Below are the code and all the weights of a small trained network. Each question names an input and a target symbol and asks about switching units off, where a switched-off unit gives its printed mean instead of its output.

import numpy as np


def w(rows, s, z=0):
    codes = np.array(rows[::2]) - 128.0
    scale = np.full(codes.shape[1], s)
    scale[-1] = z or s
    return codes * scale


def f(y):
    return y / 2 * (1 + np.tanh(0.7978845608 * (y + 0.044715 * y**3)))


def softmax(a):
    e = np.exp(a - a.max(-1, keepdims=True))
    return e / e.sum(-1, keepdims=True)


def log_softmax(a):
    a = a - a.max(-1, keepdims=True)
    return a - np.log(np.exp(a).sum(-1, keepdims=True))


def net(x, mask):
    ids = ['ΔΛΠζθσ'.index(c) for c in x.split()]
    T = len(ids)
    res = E[ids] + P[:T]
    q, k, v = (res @ M[0].T for M in (Q, K, V))
    z = softmax(np.where(np.tri(T) > 0, q @ k.T / 4**0.5, -1e9)) @ v
    res = res + np.where(mask[0], z, O[0][:, -1]) @ O[0][:, :-1]
    y = f(res @ A[0][:, :-1].T + A[0][:, -1])
    res = res + np.where(mask[1:13], y, B[0][:, -1]) @ B[0][:, :-1]
    return log_softmax(res[-1] @ U[:, :-1].T + U[:, -1])


Q, K, V, O, A, B = {}, {}, {}, {}, {}, {}
E = w([
[178,122,105,142,172,110,108],'Δ',
[138,92,23,176,85,142,93],'Λ',
[116,128,135,61,125,88,180],'Π',
[101,44,191,169,105,86,63],'ζ',
[111,164,91,110,4,152,140],'θ',
[222,210,99,192,131,147,157],'σ',
],0.018)
P = w([
[135,66,173,43,163,170,85],'0',
[117,150,124,48,131,122,85],'1',
[113,138,142,102,134,86,110],'2',
[123,133,163,133,111,59,127],'3',
[108,164,135,139,96,44,143],'4',
[115,163,132,169,91,25,161],'5',
[131,148,144,180,80,4,183],'6',
],0.011)
Q[0] = w([
[101,155,200,114,196,185,138],'H0',
[140,136,143,165,103,219,184],'H0',
[2,90,126,90,167,230,76],'H0',
[136,119,118,77,53,2,148],'H0',
],0.0088)
K[0] = w([
[133,66,95,94,129,211,76],'H0',
[178,68,96,49,232,98,106],'H0',
[155,123,167,85,166,255,112],'H0',
[130,170,141,211,102,70,134],'H0',
],0.0087)
V[0] = w([
[41,103,221,82,95,146,150],'H0',
[186,192,187,110,150,121,91],'H0',
[106,75,85,178,92,145,1],'H0',
[105,70,143,107,234,90,125],'H0',
],0.0092)
O[0] = w([
[253,121,98,101,170,2,122,86],'H0',
[113,187,150,160,238,123,138,109],'H0',
[172,116,92,95,85,203,233,184],'H0',
[16,82,85,182,175,29,179,5],'H0',
],0.0097,0.0025)
A[0] = w([
[105,96,93,49,108,112,139,69],'N0',
[131,103,29,177,90,142,105,79],'N1',
[40,165,170,155,198,137,211,2],'N2',
[42,112,86,255,118,129,181,86],'N3',
[131,102,212,88,128,72,191,169],'N4',
[141,209,41,193,138,123,121,136],'N5',
[43,77,109,69,212,162,196,90],'N6',
[79,88,100,138,131,112,167,200],'N7',
[154,128,156,110,153,92,22,159],'N8',
[226,148,56,144,157,98,244,129],'N9',
[76,99,151,146,130,178,157,90],'N10',
[151,156,108,166,144,118,23,230],'N11',
],0.0088,0.0048)
B[0] = w([
[171,140,79,109,60,2,130,184],'N0',
[155,134,125,106,196,83,107,203],'N1',
[195,227,148,125,215,124,73,142],'N2',
[116,254,165,140,159,59,179,170],'N3',
[190,170,74,163,166,150,112,253],'N4',
[152,72,135,87,120,96,103,186],'N5',
[108,202,162,149,141,134,165,160],'N6',
[44,141,110,191,59,92,160,194],'N7',
[113,128,190,68,115,111,156,213],'N8',
[68,105,111,178,161,222,49,222],'N9',
[144,173,43,135,80,185,136,149],'N10',
[102,44,158,83,185,128,127,219],'N11',
],0.0079,0.0068)
U = w([
[139,239,98,127,119,43,132,50],'Δ',
[132,129,104,88,46,153,238,121],'Λ',
[67,66,135,107,73,32,133,201],'Π',
[92,124,2,193,72,106,37,90],'ζ',
[243,158,137,121,126,144,34,32],'θ',
[37,147,182,134,134,176,86,252],'σ',
],0.0053,0.0038)

Each question gives the input, a string of symbols that net reads in full, and the target symbol t.
The units are the heads (4 rows each of Q, K, V and O) and the neurons (one row each of A and B). Each row of codes is followed by its name. A weight is (code - 128) times the scale printed after its matrix; where a second scale follows, it is the last column's (O, A, B and U).
mask holds one flag per unit, heads first, then neurons. A switched-off unit (its flag False) gives its mean, the last column of its rows in O or B, instead of its output. The means were averaged over made-up inputs and are rounded, as every weight is.
A unit's drop is (log p(t) with every unit on - log p(t) with that unit switched off) / (log p(t) with every unit on - log p(t) with every unit switched off).
The circuit of an input: a set's keep is (log p(t) with only the set's units on - log p(t) with every unit switched off) / (log p(t) with every unit on - log p(t) with every unit switched off). Starting from the 12 units with the biggest drops (on a tie, the unit counted first), units are removed one at a time, each time the one whose removal leaves the highest keep (on an exact tie, the one counted first), for as long as the keep stays at least 0.8.
circuit, biggest first: the units of the circuit, biggest drop first
top k neurons: the k neurons with the biggest drops, biggest first
drop of u: that unit's drop, to one decimal
input Δ σ Λ Δ, target Λ: circuit, biggest first => [H0, N9]
input θ θ θ ζ Π Δ Λ, target Δ: circuit, biggest first => [N3]
input Π Λ Π Δ Λ, target Δ: circuit, biggest first => [N3, H0]
input ζ Δ Λ Λ ζ Δ Π, target ζ: top 2 neurons => [N9, N4]
input ζ Λ Δ Λ θ Λ, target θ: circuit, biggest first => [H0, N1]
input Λ Λ Δ Π Π Λ, target Π: top 3 neurons => [N11, N4, N5]
input Δ Δ Π ζ, target ζ: top 3 neurons => [N4, N9, N11]
input σ θ ζ Δ ζ Δ, target ζ: circuit, biggest first => [H0, N9]
input Λ Π Δ θ Λ ζ ζ, target ζ: top 3 neurons => [N4, N9, N8]
input Λ ζ Δ Π Λ, target Π: top 3 neurons => [N4, N11, N5]
input Π σ θ, target σ: top 2 neurons => [N0, N4]
input Π ζ σ ζ Λ σ Λ, target σ: drop of H0 => 0.8
input ζ σ Λ, target σ: drop of N4 => 0.1
input Λ Π Π ζ σ Π Δ, target σ: drop of H0 => 0.2
input Δ Π Π Δ, target Π: top neuron => [N11]
